Below is a small trained network, with its code and all its weights. Each question gives an input and a class and asks what happens when units are switched off, that is, made to give their printed mean instead of their output.

import numpy as np


def w(rows, s, z=0):
    codes = np.array(rows[::2]) - 128.0
    scale = np.full(codes.shape[1], s)
    scale[-1] = z or s
    return codes * scale


def norm(h):
    return h / np.sqrt((h * h).mean(-1, keepdims=True) + 1e-5)


def f(y):
    return np.maximum(y, 0)


def log_softmax(a):
    a = a - a.max(-1, keepdims=True)
    return a - np.log(np.exp(a).sum(-1, keepdims=True))


def net(x, mask):
    res = np.array(x, float).reshape(1, 3) / 4 @ E
    u = 0
    for l in range(4):
        y = f(norm(res) @ A[l][:, :-1].T + A[l][:, -1])
        res = res + np.where(mask[u : u + 10], y, B[l][:, -1]) @ B[l][:, :-1]
        u += 10
    return log_softmax(norm(res)[-1] @ U[:, :-1].T + U[:, -1])


A, B = {}, {}
E = w([
[105,178,254,204],'x0',
[51,85,121,144],'x1',
[174,29,209,58],'x2',
],0.0062)
A[0] = w([
[76,161,193,107,3],'L0N0',
[243,190,132,119,20],'L0N1',
[197,162,135,119,88],'L0N2',
[2,28,145,189,11],'L0N3',
[128,73,110,72,74],'L0N4',
[103,110,20,123,96],'L0N5',
[169,88,100,140,59],'L0N6',
[77,101,129,165,68],'L0N7',
[89,165,181,191,61],'L0N8',
[47,44,90,161,33],'L0N9',
],0.0085,0.0041)
B[0] = w([
[191,152,135,157,162],'L0N0',
[6,254,161,62,175],'L0N1',
[31,135,125,58,167],'L0N2',
[138,231,177,32,221],'L0N3',
[159,135,93,208,200],'L0N4',
[199,127,111,157,253],'L0N5',
[112,158,104,182,148],'L0N6',
[127,192,97,125,163],'L0N7',
[240,133,133,142,239],'L0N8',
[135,248,144,14,188],'L0N9',
],0.0073,0.0035)
A[1] = w([
[85,113,101,18,2],'L1N0',
[106,153,133,165,104],'L1N1',
[99,131,93,206,43],'L1N2',
[44,46,159,104,95],'L1N3',
[170,160,107,146,68],'L1N4',
[171,195,66,100,148],'L1N5',
[174,172,140,69,83],'L1N6',
[130,66,92,38,118],'L1N7',
[255,137,138,127,150],'L1N8',
[63,175,133,51,93],'L1N9',
],0.0091,0.0035)
B[1] = w([
[167,163,162,124,155],'L1N0',
[174,113,94,64,151],'L1N1',
[118,130,79,167,143],'L1N2',
[68,60,83,116,142],'L1N3',
[71,105,133,124,166],'L1N4',
[112,158,55,89,254],'L1N5',
[55,97,147,149,196],'L1N6',
[206,175,167,93,189],'L1N7',
[2,56,106,143,248],'L1N8',
[81,144,131,70,184],'L1N9',
],0.006,0.0057)
A[2] = w([
[150,183,40,164,56],'L2N0',
[192,109,132,142,79],'L2N1',
[167,2,177,56,68],'L2N2',
[134,166,229,182,124],'L2N3',
[132,113,166,217,66],'L2N4',
[81,147,93,232,63],'L2N5',
[28,57,107,186,68],'L2N6',
[159,83,83,101,4],'L2N7',
[35,145,140,124,156],'L2N8',
[83,185,247,232,50],'L2N9',
],0.0085,0.0029)
B[2] = w([
[141,127,235,247,215],'L2N0',
[173,144,181,152,134],'L2N1',
[87,175,168,255,219],'L2N2',
[219,105,39,94,229],'L2N3',
[187,78,106,119,163],'L2N4',
[70,176,105,183,179],'L2N5',
[47,174,120,4,157],'L2N6',
[146,110,133,130,155],'L2N7',
[52,61,88,107,219],'L2N8',
[220,53,144,43,254],'L2N9',
],0.0076,0.005)
A[3] = w([
[175,85,2,122,133],'L3N0',
[114,87,101,165,2],'L3N1',
[188,130,113,117,104],'L3N2',
[45,65,143,104,75],'L3N3',
[118,161,178,73,210],'L3N4',
[163,65,131,104,19],'L3N5',
[144,149,182,105,131],'L3N6',
[61,97,92,145,147],'L3N7',
[87,94,232,128,64],'L3N8',
[89,105,133,107,85],'L3N9',
],0.013,0.0035)
B[3] = w([
[165,131,211,90,254],'L3N0',
[136,169,154,84,142],'L3N1',
[160,140,150,98,178],'L3N2',
[174,54,89,143,182],'L3N3',
[97,104,55,103,219],'L3N4',
[97,120,159,152,179],'L3N5',
[132,193,96,99,173],'L3N6',
[146,56,152,150,192],'L3N7',
[108,248,143,186,198],'L3N8',
[133,108,115,155,155],'L3N9',
],0.011,0.0067)
U = w([
[226,97,183,79,149],'0',
[73,177,69,49,183],'1',
[106,150,130,248,194],'2',
[91,40,69,120,4],'3',
],0.017,0.0031)

Each question gives the input, the list of numbers given to net, and the class t.
The units are the neurons (one row each of A and B). Each row of codes is followed by its name. A weight is (code - 128) times the scale printed after its matrix; where a second scale follows, it is the last column's (A, B and U).
mask holds one flag per neuron, layer by layer. A switched-off neuron (its flag False) gives its mean, the last column of its row in B, instead of its output. The means were averaged over made-up inputs and are rounded, as every weight is.
A unit's drop is (log p(t) with every unit on - log p(t) with that unit switched off) / (log p(t) with every unit on - log p(t) with every unit switched off).
The circuit of an input: a set's keep is (log p(t) with only the set's units on - log p(t) with every unit switched off) / (log p(t) with every unit on - log p(t) with every unit switched off). Starting from the 12 units with the biggest drops (on a tie, the unit counted first), units are removed one at a time, each time the one whose removal leaves the highest keep (on an exact tie, the one counted first), for as long as the keep stays at least 0.8.
circuit, biggest first: the units of the circuit, biggest drop first
unit that matters most: the unit with the biggest drop
top k neurons: the k neurons with the biggest drops, biggest first
top k neurons in layer l: the k neurons of layer l with the biggest drops, biggest first
drop when u is switched off: that unit's drop, to one decimal
input [-8,-6,-7], class 0: circuit, biggest first	[L3N0]
input [1,-7,6], class 1: top 2 neurons	[L0N1; L0N2]
input [1,3,-3], class 3: circuit, biggest first	[L2N8; L3N3]
input [-3,1,3], class 3: top 4 neurons	[L0N4; L1N8; L2N6; L2N3]
input [-7,7,3], class 0: top 3 neurons in layer 0	[L0N4; L0N5; L0N1]
input [-3,-7,8], class 2: circuit, biggest first	[L2N2; L3N8; L1N8]
input [-7,-7,8], class 2: top 3 neurons in layer 2	[L2N2; L2N9; L2N3]
input [-1,1,3], class 3: top 3 neurons	[L0N4; L1N8; L2N6]
input [2,2,3], class 3: top 3 neurons	[L2N0; L2N8; L3N3]
input [-3,6,6], class 1: top 3 neurons	[L1N7; L0N9; L0N3]
input [-7,4,-7], class 0: top 2 neurons	[L3N0; L2N2]
input [3,-5,7], class 2: circuit, biggest first	[L3N8; L2N2]
input [-8,8,7], class 0: top 2 neurons	[L0N4; L0N1]
input [-5,-5,-7], class 2: circuit, biggest first	[L2N0]
input [-5,-1,-7], class 2: top 2 neurons in layer 2	[L2N0; L2N9]
input [6,-6,-4], class 0: top 2 neurons	[L2N3; L2N9]
input [-6,1,8], class 2: top 3 neurons	[L2N2; L2N3; L1N5]
input [-1,4,1], class 1: top 2 neurons in layer 0	[L0N9; L0N3]
input [3,-8,8], class 1: top 2 neurons in layer 0	[L0N1; L0N2]
input [7,7,-7], class 0: top 3 neurons in layer 0	[L0N8; L0N1; L0N9]
input [-5,-4,-3], class 0: top 3 neurons	[L3N0; L2N2; L0N5]
input [-7,4,-5], class 0: unit that matters most	L3N0
input [-5,1,6], class 2: top 3 neurons	[L2N2; L1N5; L2N3]
input [2,-5,-1], class 1: top 2 neurons	[L0N1; L1N8]
input [-2,0,1], class 3: top 2 neurons	[L1N8; L2N6]
input [-3,1,6], class 2: drop when L2N2 is switched off	0.3
input [-2,0,0], class 3: unit that matters most	L1N8
input [0,3,-6], class 2: drop when L0N0 is switched off	0.0
input [3,-8,-1], class 1: drop when L0N1 is switched off	1.0
